Below is a small trained network, with its code and all its weights. Each question gives an input and a class and asks what happens when units are switched off, that is, made to give their printed mean instead of their output.

import numpy as np


def w(rows, s, z=0):
    codes = np.array(rows[::2]) - 128.0
    scale = np.full(codes.shape[1], s)
    scale[-1] = z or s
    return codes * scale


def f(y):
    return np.maximum(y, 0)


def log_softmax(a):
    a = a - a.max(-1, keepdims=True)
    return a - np.log(np.exp(a).sum(-1, keepdims=True))


def net(x, mask):
    res = np.array(x, float).reshape(1, 5) / 4 @ E
    y = f(res @ A[0][:, :-1].T + A[0][:, -1])
    res = res + np.where(mask, y, B[0][:, -1]) @ B[0][:, :-1]
    return log_softmax(res[-1] @ U[:, :-1].T + U[:, -1])


A, B = {}, {}
E = w([
[148,121,89,145,124,162,125,230,125],'x0',
[125,119,79,121,132,26,129,139,129],'x1',
[137,9,186,147,127,139,123,188,126],'x2',
[254,127,177,122,128,84,129,101,129],'x3',
[176,80,64,130,121,206,138,106,131],'x4',
],0.0082)
A[0] = w([
[178,126,147,127,121,138,122,109,121,62],'n1',
[222,136,171,138,121,150,131,91,131,41],'n2',
[129,108,114,130,124,152,128,131,124,6],'n3',
[129,148,120,127,125,97,134,112,142,89],'n4',
[229,133,170,118,134,159,134,89,128,43],'n5',
[128,200,112,124,126,31,125,58,124,26],'n6',
[81,147,109,125,133,156,122,69,124,39],'n7',
[124,142,108,122,132,137,128,90,123,131],'n8',
[90,145,111,121,131,154,138,85,135,69],'n9',
[156,93,76,128,132,145,123,178,120,73],'n10',
[133,105,94,124,129,163,130,132,136,30],'n11',
[64,179,173,122,121,138,126,179,134,7],'n12',
[77,164,149,135,129,131,127,156,123,36],'n13',
[83,151,116,126,122,159,129,67,130,53],'n14',
[128,169,112,125,126,86,132,98,126,13],'n15',
[106,4,191,129,129,98,125,120,124,13],'n16',
[145,99,49,132,125,218,125,157,128,18],'n17',
[76,176,169,133,132,136,137,161,121,34],'n18',
[77,170,96,128,129,174,131,52,126,36],'n19',
[111,72,164,129,131,114,127,127,134,2],'n20',
[159,120,120,128,128,151,125,99,127,35],'n21',
[166,147,93,125,133,44,131,152,132,4],'n22',
],0.02,0.0064)
B[0] = w([
[166,150,147,130,148,146,96,145,127,163],'n1',
[212,116,157,131,165,173,64,117,122,204],'n2',
[138,167,119,129,123,142,163,149,138,140],'n3',
[129,138,108,131,153,101,146,122,142,160],'n4',
[225,134,164,120,149,178,60,126,135,210],'n5',
[124,142,65,112,234,41,196,80,129,249],'n6',
[115,139,113,146,66,153,87,90,116,179],'n7',
[135,124,111,132,107,112,104,96,125,170],'n8',
[117,140,120,122,65,149,96,98,135,173],'n9',
[147,122,81,137,63,167,168,169,128,186],'n10',
[127,137,105,130,145,150,172,144,121,157],'n11',
[85,138,151,129,180,145,67,200,128,173],'n12',
[117,142,144,128,171,158,78,156,128,161],'n13',
[122,113,91,134,50,144,70,109,129,184],'n14',
[105,131,102,123,157,65,154,112,124,173],'n15',
[94,136,253,124,96,74,201,97,126,197],'n16',
[103,129,85,118,184,207,238,150,132,222],'n17',
[83,125,139,119,157,140,73,188,127,166],'n18',
[80,97,131,132,79,157,105,29,131,209],'n19',
[98,106,182,132,132,96,173,108,131,150],'n20',
[153,144,138,133,141,126,107,141,125,148],'n21',
[177,109,87,142,53,50,107,168,124,180],'n22',
],0.028,0.014)
U = w([
[130,94,225,132,126,110,190,137,102,153],'0',
[159,149,56,109,204,41,141,86,107,155],'1',
[75,146,146,124,207,155,69,205,103,177],'2',
[254,126,156,117,187,169,88,110,110,139],'3',
[87,122,73,130,100,178,83,35,108,94],'4',
[144,108,78,131,142,223,217,163,112,140],'5',
[194,77,75,163,59,89,157,196,99,2],'6',
],0.006,0.0035)

Each question gives the input, the list of numbers given to net, and the class t.
The units are the neurons (one row each of A and B). Each row of codes is followed by its name. A weight is (code - 128) times the scale printed after its matrix; where a second scale follows, it is the last column's (A, B and U).
mask holds one flag per neuron, in row order. A switched-off neuron (its flag False) gives its mean, the last column of its row in B, instead of its output. The means were averaged over made-up inputs and are rounded, as every weight is.
A unit's drop is (log p(t) with every unit on - log p(t) with that unit switched off) / (log p(t) with every unit on - log p(t) with every unit switched off).
The circuit of an input: a set's keep is (log p(t) with only the set's units on - log p(t) with every unit switched off) / (log p(t) with every unit on - log p(t) with every unit switched off). Starting from the 12 units with the biggest drops (on a tie, the unit counted first), units are removed one at a time, each time the one whose removal leaves the highest keep (on an exact tie, the one counted first), for as long as the keep stays at least 0.8.
units of the circuit, in order: the units of the circuit, biggest drop first
top k neurons: the k neurons with the biggest drops, biggest first
drop of u: that unit's drop, to one decimal
input [-5,-4,5,0,0], class 0: units of the circuit, in order => n16
input [3,0,-5,-2,-7], class 2: top 2 neurons => n12, n18
input [5,7,-2,-4,-1], class 6: units of the circuit, in order => n6, n22
input [-3,1,5,-6,-7], class 2: top 3 neurons => n12, n18, n13
input [5,8,7,8,5], class 6: top 2 neurons => n10, n22
input [1,7,4,-1,2], class 0: top 2 neurons => n16, n14
input [0,8,6,-4,7], class 5: top 2 neurons => n17, n10
input [6,-4,8,4,1], class 0: top 2 neurons => n16, n20
input [-5,2,6,6,-1], class 0: top 2 neurons => n16, n20
input [1,8,8,-7,-6], class 0: drop of n16 => 1.8
input [-1,7,5,1,1], class 0: drop of n16 => 0.4
input [2,6,1,-6,-4], class 2: drop of n6 => 0.0
input [8,2,0,2,-1], class 6: drop of n22 => 0.2
input [7,-6,-1,-2,-1], class 5: units of the circuit, in order => n17
